Below are the code and all the weights of a small trained network. Each question names an input and a class and asks about switching units off, where a switched-off unit gives its printed mean instead of its output.

import numpy as np


def w(rows, s, z=0):
    codes = np.array(rows[::2]) - 128.0
    scale = np.full(codes.shape[1], s)
    scale[-1] = z or s
    return codes * scale


def f(y):
    return y / 2 * (1 + np.tanh(0.7978845608 * (y + 0.044715 * y**3)))


def log_softmax(a):
    a = a - a.max(-1, keepdims=True)
    return a - np.log(np.exp(a).sum(-1, keepdims=True))


def net(x, mask):
    res = np.array(x, float).reshape(1, 8) / 4 @ E
    y = f(res @ A[0][:, :-1].T + A[0][:, -1])
    res = res + np.where(mask, y, B[0][:, -1]) @ B[0][:, :-1]
    return log_softmax(res[-1] @ U[:, :-1].T + U[:, -1])


A, B = {}, {}
E = w([
[139,81,162,112,207],'x0',
[211,2,119,71,53],'x1',
[150,130,116,136,132],'x2',
[159,130,171,111,97],'x3',
[80,123,110,128,144],'x4',
[94,77,168,217,105],'x5',
[122,129,128,128,129],'x6',
[143,130,135,126,122],'x7',
],0.0078)
A[0] = w([
[127,76,94,236,134,82],'n1',
[152,94,91,115,115,82],'n2',
[171,156,57,65,185,144],'n3',
[136,96,149,209,120,130],'n4',
[101,102,202,188,77,117],'n5',
[176,22,113,137,62,135],'n6',
[174,129,179,131,101,254],'n7',
[134,127,94,81,121,79],'n8',
[105,115,101,115,73,51],'n9',
[112,204,171,144,130,79],'n10',
[171,233,114,42,134,111],'n11',
[104,171,131,154,135,71],'n12',
[153,111,127,123,113,43],'n13',
[94,136,172,106,137,133],'n14',
[126,178,152,151,157,61],'n15',
[165,119,200,88,179,152],'n16',
[119,73,124,117,197,146],'n17',
[139,169,116,129,144,34],'n18',
[167,92,104,141,110,73],'n19',
[133,121,152,181,115,44],'n20',
[110,168,21,124,5,102],'n21',
[126,129,215,194,103,133],'n22',
[131,145,120,79,114,182],'n23',
[117,71,97,100,69,70],'n24',
[145,53,15,136,129,132],'n25',
[131,75,80,118,110,117],'n26',
[99,109,63,123,129,240],'n27',
[122,166,124,172,149,84],'n28',
[116,113,188,85,158,131],'n29',
[115,79,124,125,89,62],'n30',
[104,175,119,122,6,118],'n31',
[123,163,144,137,158,46],'n32',
[205,126,148,107,60,245],'n33',
[140,207,79,37,96,115],'n34',
[105,170,153,165,116,12],'n35',
],0.011,0.0055)
B[0] = w([
[59,83,165,112,28,168],'n1',
[149,133,212,87,136,145],'n2',
[53,83,137,140,2,185],'n3',
[53,96,121,101,42,174],'n4',
[111,118,152,83,54,185],'n5',
[103,160,115,132,183,254],'n6',
[93,184,75,139,157,212],'n7',
[110,131,189,54,86,133],'n8',
[148,95,154,130,148,127],'n9',
[201,160,196,110,221,175],'n10',
[75,90,137,87,79,198],'n11',
[177,133,193,92,182,154],'n12',
[143,88,169,30,127,124],'n13',
[168,159,130,137,110,141],'n14',
[202,120,199,105,208,153],'n15',
[170,71,52,199,138,174],'n16',
[213,92,95,182,119,166],'n17',
[171,49,183,36,143,125],'n18',
[123,131,144,80,161,146],'n19',
[175,82,140,35,108,127],'n20',
[244,35,63,167,161,188],'n21',
[80,96,119,139,80,183],'n22',
[41,143,172,139,119,161],'n23',
[175,194,189,21,189,168],'n24',
[131,175,185,155,164,183],'n25',
[145,186,218,150,172,162],'n26',
[109,178,145,172,123,189],'n27',
[175,161,190,83,162,156],'n28',
[160,73,74,189,156,149],'n29',
[131,126,194,109,116,145],'n30',
[209,53,44,179,201,176],'n31',
[159,74,176,115,145,134],'n32',
[88,187,118,123,150,237],'n33',
[83,92,130,121,74,189],'n34',
[161,90,150,90,145,139],'n35',
],0.0071,0.0082)
U = w([
[132,205,226,46,174,48],'0',
[85,182,84,148,96,254],'1',
[50,101,139,73,2,85],'2',
[191,23,16,180,165,64],'3',
[71,175,81,145,130,189],'4',
],0.0087,0.0078)

Each question gives the input, the list of numbers given to net, and the class t.
The units are the neurons (one row each of A and B). Each row of codes is followed by its name. A weight is (code - 128) times the scale printed after its matrix; where a second scale follows, it is the last column's (A, B and U).
mask holds one flag per neuron, in row order. A switched-off neuron (its flag False) gives its mean, the last column of its row in B, instead of its output. The means were averaged over made-up inputs and are rounded, as every weight is.
A unit's drop is (log p(t) with every unit on - log p(t) with that unit switched off) / (log p(t) with every unit on - log p(t) with every unit switched off).
The circuit of an input: a set's keep is (log p(t) with only the set's units on - log p(t) with every unit switched off) / (log p(t) with every unit on - log p(t) with every unit switched off). Starting from the 12 units with the biggest drops (on a tie, the unit counted first), units are removed one at a time, each time the one whose removal leaves the highest keep (on an exact tie, the one counted first), for as long as the keep stays at least 0.8.
circuit, biggest first: the units of the circuit, biggest drop first
most important unit: the unit with the biggest drop
top k neurons: the k neurons with the biggest drops, biggest first
input [2,2,3,-4,3,-6,-2,7], class 2: circuit, biggest first => (n3, n11)
input [0,-2,-1,-5,4,8,-6,-3], class 2: most important unit => n1
input [-3,-6,6,2,-6,2,-4,8], class 0: circuit, biggest first => (n10, n15)
input [-8,-6,-6,-5,-2,4,-7,8], class 3: top 2 neurons => (n31, n21)
input [-2,-4,-4,3,5,-5,7,-4], class 2: circuit, biggest first => (n11, n34)
input [8,4,-5,1,-6,-6,-2,-2], class 3: top 2 neurons => (n16, n29)
input [5,-7,6,0,-2,8,-7,-6], class 2: top 3 neurons => (n1, n4, n22)
input [8,-8,5,-5,-8,7,4,-6], class 0: circuit, biggest first => (n28, n15)
input [8,-4,5,-3,0,4,4,6], class 3: circuit, biggest first => (n17, n33, n16)
input [8,-2,-4,-7,4,-1,-5,-6], class 3: circuit, biggest first => (n17, n33)
input [-7,0,-6,-2,2,1,-4,8], class 3: circuit, biggest first => (n21, n31)
input [4,7,-1,5,7,3,-5,-6], class 0: circuit, biggest first => (n24, n26)
input [3,-7,7,-6,-1,-8,-1,2], class 2: top 3 neurons => (n3, n11, n34)
input [-8,2,3,3,-1,4,-1,7], class 3: circuit, biggest first => (n31)
input [-8,-4,0,-5,0,4,-7,-8], class 3: circuit, biggest first => (n21, n31)
input [3,-3,-3,-1,-5,-6,-8,-1], class 2: circuit, biggest first => (n3, n11)
input [-7,-3,2,-8,8,8,6,1], class 2: top 3 neurons => (n1, n4, n5)
input [-8,1,-3,7,-5,-7,-2,2], class 3: top 2 neurons => (n31, n21)
input [7,-1,1,7,2,6,4,-6], class 3: top 4 neurons => (n16, n29, n17, n3)
input [-2,6,2,8,-5,5,-6,-4], class 4: circuit, biggest first => (n6)
input [-7,4,-1,-2,-7,-2,-5,-6], class 3: top 2 neurons => (n21, n31)
input [-8,3,0,-1,-8,0,-1,-5], class 3: top 2 neurons => (n21, n31)
input [3,-3,-3,4,2,-6,8,-6], class 2: top 2 neurons => (n3, n11)
